Each row of numbers belongs to one of the nodes below and depends on some of the facts about them. Some rows are named. Which node is each other row?

Some facts about the nodes:
j_102: α klebar; ρ b; γ j_837; η c
j_105: α stonu; ρ a; η d
j_129: α klebar; ρ a; γ j_243; η c
j_131: α fidibruk; ρ a; γ j_983; η c
j_145: α grakin; ρ a; γ j_794; η d
j_148: α siso; ρ a; γ j_243,j_960,j_814; η c
j_149: α siso; ρ b; γ j_710; η c
j_150: α bavan; ρ b; γ j_960,j_941; η c
j_168: α bavan; ρ a; γ j_734; η d
j_169: α siso; ρ a; η c
j_170: α mugis; ρ b; γ j_928,j_960,j_734; η c
j_19: α siso; ρ b; γ j_817; η c
j_193: α bavan; ρ a; γ j_960; η c
j_196: α mugis; ρ a; γ j_439,j_385,j_193; η c
j_218: α bavan; ρ a; η c
j_226: α bavan; ρ a; γ j_193,j_960; η c
j_232: α mugis; ρ b; η c
j_24: α klebar; ρ a; γ j_807,j_619; η c
j_243: α stonu; ρ a; γ j_193,j_960; η c
j_25: α grakin; ρ a; γ j_451; η c
j_251: α bavan; ρ b; η c
j_258: α siso; ρ a; γ j_817; η c
j_26: α mugis; ρ b; γ j_86; η c
j_264: α grakin; ρ b; γ j_754,j_734; η d
j_270: α stonu; ρ a; γ j_380,j_193,j_511; η c
j_275: α bavan; ρ a; γ j_45,j_148; η c
j_306: α mugis; ρ a; γ j_193,j_960,j_817,j_411; η c
j_307: α stonu; ρ a; γ j_145; η c
j_308: α bavan; ρ b; γ j_960; η c
j_312: α klebar; ρ a; η c
j_313: α fidibruk; ρ b; η c
j_333: α klebar; ρ a; γ j_243; η d
j_335: α siso; ρ a; η d
j_341: α siso; ρ b; γ j_960; η c
j_360: α fidibruk; ρ a; γ j_754,j_983; η c
j_363: α fidibruk; ρ a; η d
j_367: α fidibruk; ρ a; γ j_45,j_659; η d
j_370: α bavan; ρ b; γ j_860; η c
j_373: α bavan; ρ b; γ j_429,j_905; η d
j_374: α grakin; ρ b; γ j_490; η c
j_379: α stonu; ρ a; γ j_960; η d
j_380: α klebar; ρ a; η d
j_385: α siso; ρ a; γ j_960; η d
j_4: α bavan; ρ a; γ j_934,j_86; η c
j_411: α grakin; ρ a; γ j_960; η d
j_421: α mugis; ρ a; η d
j_426: α mugis; ρ b; γ j_960; η c
j_429: α klebar; ρ a; η d
j_439: α grakin; ρ a; γ j_86; η d
j_45: α bavan; ρ a; γ j_960; η d
j_450: α fidibruk; ρ a; γ j_688; η d
j_451: α mugis; ρ a; η d
j_460: α bavan; ρ a; γ j_899,j_45,j_928; η c
j_469: α fidibruk; ρ a; η c
j_475: α klebar; ρ a; γ j_661; η d
j_477: α siso; ρ b; η c
j_490: α fidibruk; ρ b; γ j_960,j_251,j_569; η c
j_494: α mugis; ρ b; γ j_243,j_960,j_983,j_251; η c
j_496: α siso; ρ b; γ j_960; η d
j_50: α bavan; ρ a; γ j_914; η c
j_506: α mugis; ρ a; γ j_839; η c
j_508: α mugis; ρ a; γ j_817; η d
j_51: α grakin; ρ a; η c
j_511: α stonu; ρ a; γ j_45,j_243,j_193,j_983; η c
j_517: α grakin; ρ b; γ j_232,j_193; η c
j_52: α klebar; ρ b; γ j_960,j_569,j_170,j_914; η d
j_541: α klebar; ρ b; γ j_659; η d
j_542: α bavan; ρ a; γ j_960,j_74,j_914; η c
j_555: α siso; ρ b; η d
j_559: α mugis; ρ a; η c
j_568: α fidibruk; ρ a; γ j_4,j_169,j_905; η d
j_569: α klebar; ρ a; γ j_914; η c
j_580: α fidibruk; ρ a; γ j_45,j_193; η c
j_582: α klebar; ρ a; γ j_313; η d
j_589: α klebar; ρ a; η d
j_595: α grakin; ρ a; γ j_193; η c
j_598: α bavan; ρ b; η c
j_606: α bavan; ρ a; γ j_595; η c
j_619: α siso; ρ a; γ j_734,j_914; η c
j_659: α bavan; ρ a; η c
j_661: α mugis; ρ b; γ j_45,j_938; η d
j_670: α klebar; ρ b; η c
j_676: α mugis; ρ b; η c
j_688: α mugis; ρ b; γ j_45; η c
j_698: α klebar; ρ b; γ j_86; η c
j_700: α grakin; ρ b; γ j_960,j_308; η c
j_706: α fidibruk; ρ a; γ j_45,j_960,j_74; η d
j_710: α grakin; ρ b; γ j_51,j_983; η d
j_712: α siso; ρ a; η c
j_734: α mugis; ρ b; γ j_45,j_960; η d
j_74: α stonu; ρ a; η d
j_752: α mugis; ρ b; γ j_313; η c
j_754: α stonu; ρ a; η c
j_758: α klebar; ρ b; η d
j_767: α mugis; ρ a; γ j_243; η c
j_770: α mugis; ρ a; γ j_914; η c
j_777: α stonu; ρ a; γ j_251,j_411; η c
j_794: α klebar; ρ b; γ j_928; η c
j_807: α grakin; ρ a; γ j_193,j_960,j_52,j_914; η d
j_814: α grakin; ρ b; η c
j_817: α stonu; ρ b; γ j_960; η c
j_820: α grakin; ρ a; γ j_50; η c
j_837: α grakin; ρ a; γ j_306; η d
j_839: α fidibruk; ρ b; γ j_105,j_794; η c
j_847: α siso; ρ b; γ j_145,j_360,j_226; η d
j_86: α stonu; ρ a; γ j_960; η c
j_860: α mugis; ρ a; γ j_960,j_983,j_251; η c
j_888: α bavan; ρ b; γ j_960,j_508; η d
j_899: α mugis; ρ b; γ j_970; η d
j_905: α mugis; ρ a; γ j_839; η c
j_914: α bavan; ρ a; γ j_960; η c
j_919: α bavan; ρ a; η d
j_928: α bavan; ρ a; γ j_914; η c
j_933: α siso; ρ a; γ j_264,j_226; η d
j_934: α grakin; ρ b; γ j_914; η c
j_938: α klebar; ρ b; γ j_960,j_411; η c
j_941: α stonu; ρ b; η c
j_957: α siso; ρ a; γ j_734; η d
j_960: α grakin; ρ a; η c
j_970: α klebar; ρ a; γ j_754; η c
j_976: α klebar; ρ a; γ j_52; η c
j_983: α stonu; ρ b; γ j_243,j_960; η c
j_988: α siso; ρ a; γ j_569; η c
j_991: α stonu; ρ b; γ j_960; η c
j_993: α fidibruk; ρ a; γ j_258; η d
j_996: α klebar; ρ a; γ j_264,j_960; η d

Some rows with their names:
j_460: [ -7  -1 -11   3  10  -2  15   1  -6  10  10  12   1 -16   5   4  -8   8
  -5   9 -11  -8  -5  -3 -11 -13   0  12  -1   3   3   7   5]
j_45: [  0 -22  15   7  -3  -9 -46   2 -14 -14 -15 -15   9   8 -12 -15  10 -35
  16  -2  -2  -1  25  -1   4   1   8  -5  14 -25  21 -44   9]
j_688: [ 16   8 -12   4 -12   4   8  15  18   4  -4  -1  -4  -5   0   1   0  11
  -8 -10   3  -3 -23   2   4  10   7  -5   5   7 -18  10  12]
j_933: [-22 -20  19  -4  11   3 -18 -24   2 -11   6 -18  11  19  12  16  10   2
   6   3  13   7  29  -5   2   4   5   7  -9   6 -11   7 -15]
j_569: [ 15 -26  -5   0  26   4   5  14 -15  25  -8   8  15 -33  29  13  -7  13
 -14  43 -29 -25  -3   8 -10   8  21  26   3  30  -1   1  -8]
j_837: [ -6   1  20  -8   6   2  -5  -4  -9  -7 -20  14  20   2   5  15   3 -11
   7  15  24  19  28  16   3   9  -8  11 -13 -15  14  11  -1]
j_4: [ -5  -1 -11   3   8  -2  14  -1  -5   9  12  11   1 -17   5   4  -8   4
  -3   9 -12  -7  -8   0 -10 -12  -1  12  -3   4   3  11   2]
j_976: [-20 -18 -20   4   1  -6   5  17   6   6   7   0   9 -18   5   5  -5   4
  -6   9  -7  -9  -9  -2  -1  -3   6   9   4  -9 -13  11   1]
j_439: [ -3   0  18  -8   5   2  -6  -6  -6  -8 -17  14  22   2   4  13   5 -12
   8  15  19  17  29  17   2  13  -7  13 -12 -16  16  12  -1]
j_196: [ -8   1  -9   3   7  -1  12  -1  -8   5  14   7  -2 -15   1  -1  -9   4
  -3   1 -11  -7  -5  -6  -8 -19  -2   5  -3   1   2   5   1]
j_131: [-28   2 -11  -4   8  -1   4  -1   2   3   7   2   7  -1   4   4  -8  12
  -1  -5 -10  -2 -11  -1  -1 -10  -1  -2   6  -2  -4  14 -21]
j_807: [ 13  -4  25  -5  14   2 -30   7 -24   2 -34   7  26  -8  10  11   7 -19
   6  24   0   4  31  24   2  18   1   8   5  -4  30 -18  -7]
j_506: [-22   6  -7   0   6   4   2   2  -2   6   6   3  12 -13   8  15  -8  12
  -6  -4  -4   0  -7   2  -1  -8  -6   3  -1  -2   0  19 -14]
j_270: [-13   6 -16   9   3  -3  -2   8   8  -3   2   2  11 -21   3   7  -8  -2
   6  -6  -9  -3 -17   6 -11  -5  -1   8   3 -10  -4  18   8]
j_374: [ 20  33  -3  -6  -8   8  15  14   6  10 -15  18   1  -6  -1   6  -4  15
 -10  -3   5   9 -18  18   6  15  -9 -10  -1   5   9  13  -1]
j_451: [-14 -17  11  -4   1  -1  11 -24   4 -12  12   2  -3  15  -2   4   6 -11
   9  10  22  12  28  -6  -5  -5  -7  15 -24  -7  -2   7  14]
j_754: [-23  22  -7   0   4   1  11  -4   6  -4   9   9   8  -4  -1  12 -12  12
   3 -16   4   8 -10   5  -5 -12 -17   1  -5 -10  -1  31 -10]
j_700: [ 33  32  -1   1 -12   2   1  14 -14   8 -10  13 -16  -7 -21 -24  -5  -7
  -4 -10 -13  -5 -16   7   2   0  -7 -18  11  -4  28 -29  12]

Name these rows:
No name comes twice in this set of rows, the named rows included.
[ -4  25  -4   6  -5  -8  -7   7 -25  -1   6  14 -11 -13 -27 -21 -11 -19
   8 -13 -17  -3  -5  -1  -7 -27 -14 -10  11 -31  39 -28   7]	j_960
[ 17   4  -8  13 -16  -2 -32  12   0  -1   2 -33 -15  10 -12 -24   4  -7
  -1 -33 -24 -16 -24 -14   6  -2  11 -29  26   7  -5 -37   1]	j_341
[  0   6  24  -1  -1  -4 -44   4 -32  -9 -23  -1  16   5 -17  -9   5 -32
  12  -3   1   8  32  13   7   2 -10 -11  11 -30  45 -43  -6]	j_411
[ 20  31  -6  -4 -15   3  36   7   8   4   4  24 -19  -4 -15  -6  -6  11
  -4  -5   9   8 -18   5  -1  -1 -14  -4 -12  -1   7  13  17]	j_814
[ 48   2  -7   0   5   9   6  37   3  19 -38  15  19 -35  23  13  -2  10
 -11  29 -13 -12 -25  30  -2  36  19  13  10  27  -6  12  12]	j_934
[ 30  27  -6  -4  -9   6  24  10   3   9  -7  23 -15 -10  -8  -6  -6   5
  -7   2   0   1 -19  10  -1   2  -5  -4  -2   6   9   3  17]	j_517
[-14  -4  -7   9   6  -4 -14 -10 -14   1  26 -19 -11  -5  -9 -13  -3  -3
   1 -16 -25 -18  -7 -21  -8 -25   2  -7  10   3   2 -24  -8]	j_148
[-13 -38   7   6   8  -3 -19 -13  10 -13   3 -21  11  11  18  13  13 -10
  12  10  10  -1  19  -9  -2  10  14  16  -7   5 -24   4   3]	j_957
[-28 -14 -23   6  -7  -7  11  12  13  -2  17   3   3  -9  -5   4 -10   5
  -4  -2   3   1 -10  -5   0 -12  -2   7  -1 -19 -14  20   3]	j_312
[ 31  -8  23   0  -7   1 -29 -17 -10  -7  -2 -29 -20  33 -13 -23  19 -22
   8 -13  -2  -6  20 -18   5   4   9 -18   6  12   8 -53   5]	j_496

Now the same nodes, written a new way:
Some rows with their names:
j_847: [ -7  19  11  20   0  -3 -10 -10  -3  36 -27   8 -11 -10  15 -14  10   1
  22   2  13   7   8  13   1  -6]
j_807: [  7  22  10  10   9  -1 -14  -7  -8  42 -15  -4  -4  -3  17 -14  24 -14
  11   3  13   4  -5 -12   7  -8]
j_595: [  9   8  18  24   0   4 -22  -9  -6  21 -10  -5  -4  -8  30 -22  13   6
   8  17  17  -8  -5   7  12  -6]
j_993: [ -2  11   9  16  -2  -1 -18  -3  -2  37 -30  -2  -3 -11  15 -12  17  -5
  22   1  11  -2   4   6   2 -13]
j_196: [ -1   3  14  22  -7  -1 -24  -4 -11  20 -17   0  -1  -7  27 -22  16   4
  12  12  10  -6  -2   4   5  -6]
j_511: [  3  -1  24  24  -4  -3 -25 -12  -1  20 -15  -9  -5   0  32 -32   6   7
  20  29  16  -4  -6  10  -1 -11]
j_367: [ -6  11  14  19  -5  -1 -16  -4  -2  33 -44  -9  -8  -7  16 -11  16  -1
  23   5   7   2  -1   5   4 -18]
j_976: [ -3   2  10  14  -6  -4 -27   0  -9  22 -23   4   0  -7  27 -18  13   2
  13   6   3  -7   3   1   4  -3]
j_957: [ -7  11  13  13  -2  -4 -19  -4  -4  35 -40  -3 -10  -6  15 -10  16  -6
  22   0   6   2   0   5   5 -19]
j_258: [ -1   2  10  18  -8  -3 -24  -3 -10  23 -25   6  -1  -6  28 -16  13   1
  11   8   3  -8   3   7   7 -10]
j_370: [-13  10  11  22  -9  -4 -14  -5 -15  19 -20  11  -6  -6  24 -21  11   7
  12   8   5   1   8   9   4   4]
j_991: [ -7  15   8  22 -11  -7  -4  -5 -22  27 -13  13  -2   9  30 -21  15   4
  10  13 -10   9  12  -7 -12  -6]
j_938: [ -8  15   5  23 -11  -5  -3  -3 -19  25 -19  10   0   8  28 -17  13   9
   9  11  -8   8  11  -7  -4  -4]
j_150: [-11  15   8  22 -10  -6  -5  -2 -21  23 -14  12   0   3  25 -21  16   5
   8  10  -3   6   8  -1  -3  -1]
j_914: [ -2  15   9  -2   3 -10 -23   5 -23  28  -8   9   0  11  28 -21  22 -17
   0   6  -4   4  -3 -31  -1   7]
j_555: [-10  18   5  20  -4  -4 -11  -8  -7  37 -26  13  -5 -15  12 -11  13   0
  22  -4   8   3  14  17   1  -7]
j_451: [ -7   7   6  20  -7  -3 -18  -2  -9  37 -26   3   4 -20  11 -13  26  -7
  20  -5  12  -4   6  11   2 -16]
j_960: [  4  16   1  24 -11   0  -5  -1 -27  32  -8   6  11   5  29 -11  29   1
  -5   5 -13  -3   5 -12   0 -19]

Name these rows:
No name comes twice in this set of rows, the named rows included.
[ 10   5  18  27   1  -2 -16 -11  -6  29   6  -5   6   3  32 -33  11   2
  14  32   8  -3  -2  -1 -11 -12]	j_243
[ -4   8  13   0   1  -7 -33   0 -11  22 -31   8 -12  -2  30 -17  11  -8
  10   1   3   0  -5  -9  12   2]	j_619
[  2  10  13  21   4   0 -18  -9   3  39 -18  -7   2 -11  14 -21  12  -3
  26  13  18  -3   3  10  -1 -11]	j_333
[ -2  23  12  25   1   2  -5 -12  -5  35 -18   2 -11 -15  15 -15  15   3
  19   3  21   4   5  15   7  -5]	j_710
[  2   9  15  25  -3  -2  -9  -5 -16  26   0  -7   8  10  28 -27  19  -1
   8  25   0   1  -2 -11  -7 -13]	j_193
[-12  22   8  21  -3  -4   3  -4 -14  38 -19   4  -2  -1  11 -17  19  -4
  19   5   2  12  10   0  -6  -8]	j_888
[  1  13  14  28  -2  -4  -6 -14 -12  26   3   7  -1   4  31 -31   8   8
  15  26   6   5   6   2 -11  -2]	j_983
[  4   1  14  22  -2  -1 -25  -7  -4  23 -13   1   3  -7  26 -26   9   6
  15  19  11  -9   2   7   2  -4]	j_129
[ -8   2  13  15  -7  -4 -27   1 -12  20 -22   2  -1  -5  24 -20  17  -3
  11   7   6  -8   1   3   6  -3]	j_4
[ -7   0  14  18  -8  -4 -25  -1 -11  20 -20   1   1  -6  24 -21  15   1
  13  11   9  -7   0   6   6  -7]	j_606
[-15  17  12  19  -4  -5  -8  -4  -8  33 -26   5  -7 -12   9 -16  15  -2
  22   2  14   6   8  12   1  -3]	j_373
[ -5  11  10  19  -6  -3 -15  -4  -9  36 -28  -4  -2 -14  13 -13  24  -6
  21   1  12   1   1   5   3 -16]	j_508
[ -3  15  11  27  -7  -2  -8  -9 -17  25  -4   6  -2  -1  28 -24  14   8
   9  15   8   4   6   4  -1   0]	j_494
[ -4  15   5  21  -8  -3  -9  -4 -17  27 -17  13  -3   0  27 -19  13   7
   7   7  -2   5  13  -6  -2   1]	j_490

Now the same nodes, written a new way:
Some nodes and their rows:
j_752: [-15   6   2   2  -6  12   2   7  19   3  -5   5  -2   8   8   7   4  -7
 -10   1  -1  10   3  -2  -3   4   6  12]
j_928: [ -1 -13  17 -27   1  40   0  11  -1  -4  -3 -20  10 -10 -14 -11   8  -1
  -6  -4  10   9  -5 -12 -14 -12 -11 -12]
j_19: [-14   5   7   4  -9  10  -1   8  17   3  -7  -1   1  13   5   9   1  -8
 -11   1  -1   5   5  -3  -2   3  10  10]
j_712: [ 19   3 -19  -1 -11   3   6 -12  -2   9  10   5  15  -2  -3 -10  -2   7
 -10   7   2  14 -10  -3   7   8  15 -11]
j_860: [ -8   3  -4   4  -4   4   1  -3   9 -11  -9  -7  -1  -7  -2  -8   3   1
   3  -7 -15  -4  -9   5   6  -5   5 -17]
j_919: [ 30  -6 -16  -4 -13   2   4 -11  -6   6  33   3  26  -2 -10   4  -7   0
   5  -4  -3   7 -13 -17  -1  10   1   2]
j_905: [-15   2  -2  -5  -4  16  -1 -10  13  -1   3 -19  -2  -1   4  -5  -3   2
   0   5  -1   9   0 -13  -1  -8  12  -1]
j_451: [ 24  -4 -22  -3 -10   3   8 -17  -2   2  33   7  22  -6  -3  -1  -2   3
   1  -6  -4  13 -13 -22   2  12   2   9]
j_996: [ 10  -9   5   2  -8   6  -2   0   1 -17  10 -16  20  -4 -12   5  -1  -6
   9 -19 -22  -9  -9 -17   3  -1  -4  -6]
j_307: [ -8   1   0  -4  -3  14  -2  -7  10   0   2 -16   1   0  -1  -3  -5   2
   2   4  -2   7  -2 -10  -1  -8  12  -8]
j_606: [ -3   1   3  -4  -5  14  -3  -4   8   3   3 -15   1   3  -3  -1  -8   0
   6   6  -1   2  -4  -4  -4  -8  11 -12]
j_517: [ -9   7   5   5  -1   4   1  12  20   8  -4   9  -6   8   0  14  -3  -9
   3   2   1   2  -1  12 -10   0   1   3]
j_569: [  4 -10  18 -28   8  40   1  15  -3  -7  -6 -17  13 -11 -15 -14   9  -1
  -6  -4  10  12  -6 -14 -13 -11 -10 -15]
j_914: [  1 -17  15 -19  -4  29   1  21  -6 -20 -21 -14  19 -23 -22 -15  19  -2
 -10 -21  -8  -8 -17   6  -1  -8 -22 -30]
j_243: [  8  14  -1  11   9  -8   3   6   9 -10 -13   4  -9  -5  -6  -3  -4  -5
  22  -5 -21 -10 -14  25  -3  -6   2 -31]
j_74: [ 28  -5 -19  -4 -10   1   7 -12  -4   2  31   7  26  -5  -7   0  -4   3
   1  -6  -4  12 -13 -20   3  11   1   4]
j_193: [  6   3   1  11  -4  -5  -2   9   6 -13 -16  -4   2  -7 -11  -4   0  -3
  10 -11 -23 -17 -16  23   4  -6   0 -34]
j_50: [  2 -11  16 -27   3  40   0  13  -1  -4  -2 -18  10 -12 -15 -11   7  -1
  -3  -4  10   8  -7  -9 -15 -11 -12 -14]

Which node is each row?
No name comes twice in this set of rows, the named rows included.
[-10  -1  -2  -4  -5  12  -1  -8  11   3   4 -11   1  -2  -4  -1  -5   3
   4   4   2   4  -5  -6  -2  -9   6  -7]	j_25
[-10   2   2  -2  -9  14  -3  -9   9  -1   1 -22   1   4   1  -3  -6   1
  -1   5  -4   4   1 -13   2  -7  15  -6]	j_258
[ 12   5 -16   3 -10  -4   6   4   7  14   3  24  14   6   1   3   4  -1
 -19   4   5  17  -7   5   4  16   9   5]	j_941
[-20   4   4   3  -8  12   0   7  20   2  -6  -1  -3   8   8   8   5  -7
 -12  -1  -1   8   5  -2  -1   2   8  13]	j_26
[  0  12  -2   0   5   9   1  -5  11  -2   0  -4 -10  -1   3  -4  -5  -1
  12   4  -6   5  -5   4  -6  -6   9 -12]	j_767
[  1  -3  11   1  -9  10  -1  10  13   3  19  -2  11  13  -3  24  -5 -15
   3  -8  -4   2   2 -16 -12   5  -4  22]	j_373
[  1   0  10   2  -5   9   0   8  14  -1  16  -1   8  13   2  21  -3 -15
   4  -9  -7   3   3 -18 -10   8  -3  23]	j_847
[-14  -7   8   0 -12  13  -2   3  18   2  19  -5  10   8  -1  25  -4 -12
   2 -11  -3   2   3 -22  -9   2  -5  29]	j_264
[ 24   2 -16  -3  -8  -1   4  -9  -3   9   8   4  19   1  -5  -9  -4   6
  -9   8   3  16 -10  -4   6   7  16 -14]	j_312
[ 15   0 -22  -2 -11   0   5 -12   2  12  14  10  13  -5  -7  -6  -3   8
  -3   8   6  13 -13   0   4   5   8  -9]	j_51
[-17  -3   3  13 -13  -4  -2  14  16 -12 -24   3   9   1  -4   6  11  -8
 -13 -17 -19 -10  -5  11  13   4  -1  -6]	j_817
[ -8  -2   5   9 -14   2  -2  18  13  -4 -16   4   9   5  -6   8   7  -8
 -10 -10 -11  -8  -6  12   3   4  -1  -7]	j_150
[ -8   4   8   3  -8   9  -2  13  16   7  -4   1   1  12   0  12  -1 -10
  -6   2   1   4   3   3  -7   1   5   6]	j_370

